Below are the code and all the weights of a small trained network. Each question names an input and a class and asks about switching units off, where a switched-off unit gives its printed mean instead of its output.

import numpy as np


def w(rows, s, z=0):
    codes = np.array(rows[::2]) - 128.0
    scale = np.full(codes.shape[1], s)
    scale[-1] = z or s
    return codes * scale


def f(y):
    return y / 2 * (1 + np.tanh(0.7978845608 * (y + 0.044715 * y**3)))


def log_softmax(a):
    a = a - a.max(-1, keepdims=True)
    return a - np.log(np.exp(a).sum(-1, keepdims=True))


def net(x, mask):
    res = np.array(x, float).reshape(1, 7) / 4 @ E
    y = f(res @ A[0][:, :-1].T + A[0][:, -1])
    res = res + np.where(mask, y, B[0][:, -1]) @ B[0][:, :-1]
    return log_softmax(res[-1] @ U[:, :-1].T + U[:, -1])


A, B = {}, {}
E = w([
[172,101,109,180,109,86,75,170,66,92,180,79],'x0',
[129,141,95,167,113,120,76,125,119,185,94,149],'x1',
[88,107,116,21,140,78,41,75,90,83,78,165],'x2',
[174,145,125,145,74,178,69,91,136,118,179,254],'x3',
[145,127,150,81,157,161,122,105,119,117,136,83],'x4',
[129,128,131,138,112,98,153,151,144,118,137,146],'x5',
[192,87,126,132,178,160,68,235,197,97,41,156],'x6',
],0.0088)
A[0] = w([
[179,101,128,179,126,92,86,148,59,83,170,91,120],'N0',
[53,179,122,115,86,82,167,38,61,205,207,100,17],'N1',
[97,114,91,117,149,101,161,179,138,183,79,52,2],'N2',
[151,179,162,150,33,174,72,97,202,86,193,190,76],'N3',
[72,130,143,126,151,79,190,160,90,143,49,68,41],'N4',
[143,162,184,180,139,149,158,147,125,221,140,86,126],'N5',
[145,129,162,204,117,89,93,190,36,107,116,104,94],'N6',
[77,178,158,101,164,147,191,91,254,217,57,171,64],'N7',
[181,70,163,121,165,130,106,173,120,141,58,153,179],'N8',
[93,133,98,57,118,196,213,86,135,159,65,180,226],'N9',
[162,147,130,111,118,146,88,108,206,149,181,144,14],'N10',
[156,155,173,235,105,198,174,147,192,145,162,85,101],'N11',
],0.007,0.0028)
B[0] = w([
[197,75,71,154,73,90,117,56,129,127,201,100,214],'N0',
[80,191,118,197,146,211,59,182,197,36,101,113,253],'N1',
[100,192,58,92,169,193,190,182,58,163,160,189,186],'N2',
[179,152,86,79,222,154,163,168,68,157,69,181,219],'N3',
[161,195,105,18,140,201,161,114,32,192,141,164,203],'N4',
[104,126,146,169,98,115,124,123,61,168,80,150,194],'N5',
[140,149,101,92,82,138,185,63,145,105,133,81,203],'N6',
[179,52,75,199,60,130,161,85,132,97,189,20,218],'N7',
[86,181,176,162,140,161,53,105,177,90,149,38,218],'N8',
[172,90,118,179,136,46,105,61,86,112,123,129,212],'N9',
[141,139,60,31,128,161,133,113,117,84,185,198,142],'N10',
[71,86,204,151,133,78,3,140,74,173,64,98,234],'N11',
],0.0073,0.0077)
U = w([
[222,38,48,168,72,60,161,13,127,156,145,61,104],'0',
[182,203,78,43,199,201,187,173,35,236,107,235,50],'1',
[71,199,135,183,155,192,64,192,253,58,54,84,3],'2',
[171,145,175,132,119,71,103,61,86,170,66,115,218],'3',
[73,78,232,117,123,12,41,71,42,176,10,140,157],'4',
],0.0052,0.003)

Each question gives the input, the list of numbers given to net, and the class t.
The units are the neurons (one row each of A and B). Each row of codes is followed by its name. A weight is (code - 128) times the scale printed after its matrix; where a second scale follows, it is the last column's (A, B and U).
mask holds one flag per neuron, in row order. A switched-off neuron (its flag False) gives its mean, the last column of its row in B, instead of its output. The means were averaged over made-up inputs and are rounded, as every weight is.
A unit's drop is (log p(t) with every unit on - log p(t) with that unit switched off) / (log p(t) with every unit on - log p(t) with every unit switched off).
The circuit of an input: a set's keep is (log p(t) with only the set's units on - log p(t) with every unit switched off) / (log p(t) with every unit on - log p(t) with every unit switched off). Starting from all 12 units, units are removed one at a time, each time the one whose removal leaves the highest keep (on an exact tie, the one counted first), for as long as the keep stays at least 0.8.
units of the circuit, in order: the units of the circuit, biggest drop first
unit that matters most: the unit with the biggest drop
top k neurons: the k neurons with the biggest drops, biggest first
drop when u is switched off: that unit's drop, to one decimal
input [4,-2,-7,6,-7,1,6], class 4: unit that matters most -> N11
input [8,2,3,4,-4,6,7], class 0: top 2 neurons -> [N0; N1]
input [-8,-2,3,-7,-4,6,-3], class 0: top 2 neurons -> [N7; N9]
input [-5,0,-2,-7,6,2,-4], class 1: top 3 neurons -> [N4; N2; N0]
input [-1,7,0,-5,2,-5,-7], class 2: top 2 neurons -> [N1; N3]
input [-8,-6,-1,6,3,3,3], class 0: top 2 neurons -> [N7; N9]
input [5,6,-6,5,6,-3,-2], class 4: top 2 neurons -> [N11; N7]
input [6,1,1,-6,-1,-3,5], class 0: top 3 neurons -> [N0; N1; N6]
input [-2,5,-8,-2,-4,-2,-6], class 4: top 2 neurons -> [N11; N5]
input [4,-1,6,-8,5,-4,0], class 1: units of the circuit, in order -> [N4; N2]
input [0,5,-4,6,-5,-5,-8], class 2: top 2 neurons -> [N1; N4]
input [-7,-1,6,-7,-1,4,-7], class 0: top 4 neurons -> [N7; N9; N3; N11]
input [-7,7,5,-8,-3,5,-6], class 1: top 2 neurons -> [N4; N2]
input [2,7,8,-6,-5,-3,8], class 2: units of the circuit, in order -> [N8]
input [0,4,-1,6,-4,6,-1], class 1: drop when N3 is switched off -> 0.3
input [1,5,-6,5,4,2,-2], class 4: drop when N8 is switched off -> -0.1
input [8,3,7,-8,6,2,6], class 0: drop when N0 is switched off -> 1.0
